Here is a tiny trained network, its code and every weight. The questions are about switching its units off for an input and a target symbol, where a switched-off unit gives its printed mean instead of its output.

import numpy as np


def w(rows, s, z=0):
    codes = np.array(rows[::2]) - 128.0
    scale = np.full(codes.shape[1], s)
    scale[-1] = z or s
    return codes * scale


def norm(h):
    return h / np.sqrt((h * h).mean(-1, keepdims=True) + 1e-5)


def f(y):
    return y / 2 * (1 + np.tanh(0.7978845608 * (y + 0.044715 * y**3)))


def softmax(a):
    e = np.exp(a - a.max(-1, keepdims=True))
    return e / e.sum(-1, keepdims=True)


def log_softmax(a):
    a = a - a.max(-1, keepdims=True)
    return a - np.log(np.exp(a).sum(-1, keepdims=True))


def net(x, mask):
    ids = ['αβδξστψω'.index(c) for c in x.split()]
    T = len(ids)
    res = E[ids] + P[:T]
    r = norm(res)
    for j in range(2):
        rows = slice(2 * j, 2 * j + 2)
        q, k, v = (r @ M[0][rows].T for M in (Q, K, V))
        z = softmax(np.where(np.tri(T) > 0, q @ k.T / 2**0.5, -1e9)) @ v
        o = O[0][rows]
        res = res + np.where(mask[j], z, o[:, -1]) @ o[:, :-1]
    y = f(norm(res) @ A[0][:, :-1].T + A[0][:, -1])
    res = res + np.where(mask[2:6], y, B[0][:, -1]) @ B[0][:, :-1]
    return log_softmax(norm(res)[-1] @ U[:, :-1].T + U[:, -1])


Q, K, V, O, A, B = {}, {}, {}, {}, {}, {}
E = w([
[93,142,213,98,77,133,176],'α',
[44,129,110,29,185,139,115],'β',
[76,160,210,196,77,160,180],'δ',
[124,117,100,77,30,67,103],'ξ',
[54,122,82,152,82,124,71],'σ',
[150,202,109,132,70,73,192],'τ',
[72,148,39,124,150,179,206],'ψ',
[141,45,111,147,8,87,146],'ω',
],0.017)
P = w([
[185,247,51,195,211,158,34],'0',
[44,163,129,129,164,81,156],'1',
[124,175,89,197,213,130,142],'2',
[206,156,163,51,138,167,120],'3',
[33,126,115,115,40,111,255],'4',
[193,185,198,196,143,182,211],'5',
],0.0095)
Q[0] = w([
[41,183,67,21,140,60,213],'H1',
[140,178,121,19,62,218,113],'H1',
[82,158,170,242,175,29,124],'H2',
[109,1,140,162,166,92,109],'H2',
],0.0078)
K[0] = w([
[164,120,80,213,186,95,174],'H1',
[2,107,91,135,98,60,241],'H1',
[185,147,148,137,166,163,83],'H2',
[110,193,122,192,177,155,61],'H2',
],0.0099)
V[0] = w([
[245,167,255,95,127,63,151],'H1',
[52,166,218,75,149,113,13],'H1',
[179,164,113,5,194,7,149],'H2',
[162,45,154,93,30,87,52],'H2',
],0.0089)
O[0] = w([
[94,213,121,124,80,68,43,2],'H1',
[76,73,198,188,105,168,44,136],'H1',
[176,119,43,253,108,152,80,13],'H2',
[114,87,154,153,176,73,143,6],'H2',
],0.013,0.0059)
A[0] = w([
[255,216,162,241,60,180,205,219],'N1',
[35,97,139,132,242,51,135,255],'N2',
[157,190,230,171,41,66,181,230],'N3',
[140,58,126,176,12,104,164,153],'N4',
],0.0062,0.0049)
B[0] = w([
[127,107,19,8,114,121,79,230],'N1',
[159,167,177,173,187,1,117,193],'N2',
[134,82,82,168,147,77,138,255],'N3',
[12,25,162,147,126,117,192,167],'N4',
],0.01,0.0066)
U = w([
[105,199,175,186,51,117,49,246],'α',
[87,107,115,179,139,248,77,59],'β',
[68,183,205,48,104,126,120,114],'δ',
[104,89,98,211,192,70,62,253],'ξ',
[135,65,232,148,206,189,151,96],'σ',
[132,177,23,85,112,99,73,116],'τ',
[198,161,74,84,145,223,194,49],'ψ',
[202,177,142,161,218,53,188,95],'ω',
],0.012,0.0023)

Each question gives the input, a string of symbols that net reads in full, and the target symbol t.
The units are the heads (2 rows each of Q, K, V and O) and the neurons (one row each of A and B). Each row of codes is followed by its name. A weight is (code - 128) times the scale printed after its matrix; where a second scale follows, it is the last column's (O, A, B and U).
mask holds one flag per unit, heads first, then neurons. A switched-off unit (its flag False) gives its mean, the last column of its rows in O or B, instead of its output. The means were averaged over made-up inputs and are rounded, as every weight is.
A unit's drop is (log p(t) with every unit on - log p(t) with that unit switched off) / (log p(t) with every unit on - log p(t) with every unit switched off).
The circuit of an input: a set's keep is (log p(t) with only the set's units on - log p(t) with every unit switched off) / (log p(t) with every unit on - log p(t) with every unit switched off). Starting from all 6 units, units are removed one at a time, each time the one whose removal leaves the highest keep (on an exact tie, the one counted first), for as long as the keep stays at least 0.8.
circuit, biggest first: the units of the circuit, biggest drop first
unit that matters most: the unit with the biggest drop
k most important neurons: the k neurons with the biggest drops, biggest first
heads that matter: for each layer, one digit per head in row order, 1 if its drop is at least 0.15 and else 0, layers parted by /
input σ ω δ τ β δ, target τ: 2 most important neurons : N1, N3
input α ψ ξ δ, target ψ: heads that matter : 10
input α ω σ ψ ω, target σ: 2 most important neurons : N4, N1
input δ ω ω δ β, target ω: 2 most important neurons : N2, N1
input β δ δ, target β: circuit, biggest first : H1, H2
input σ σ σ δ β τ, target τ: heads that matter : 01
input ω τ δ α, target τ: circuit, biggest first : H2, H1
input δ τ ω σ δ, target ω: heads that matter : 11
input τ δ α ω σ ψ, target ω: unit that matters most : H2
input δ δ β, target δ: heads that matter : 11
input ξ ξ ω δ, target ξ: circuit, biggest first : H2, H1, N3
input ξ ω β, target ω: heads that matter : 00
input δ δ δ, target δ: heads that matter : 01
input σ α δ σ, target α: heads that matter : 10
input σ ψ α δ, target ψ: heads that matter : 00
input ψ α β, target ψ: heads that matter : 11
input ω σ τ σ, target σ: heads that matter : 10
input ω β σ δ ξ, target σ: heads that matter : 10
input ω ψ δ ξ, target ψ: unit that matters most : H1
input δ ψ δ δ δ ω, target δ: circuit, biggest first : H2
input σ δ ω β τ δ, target β: circuit, biggest first : H1, N1, H2
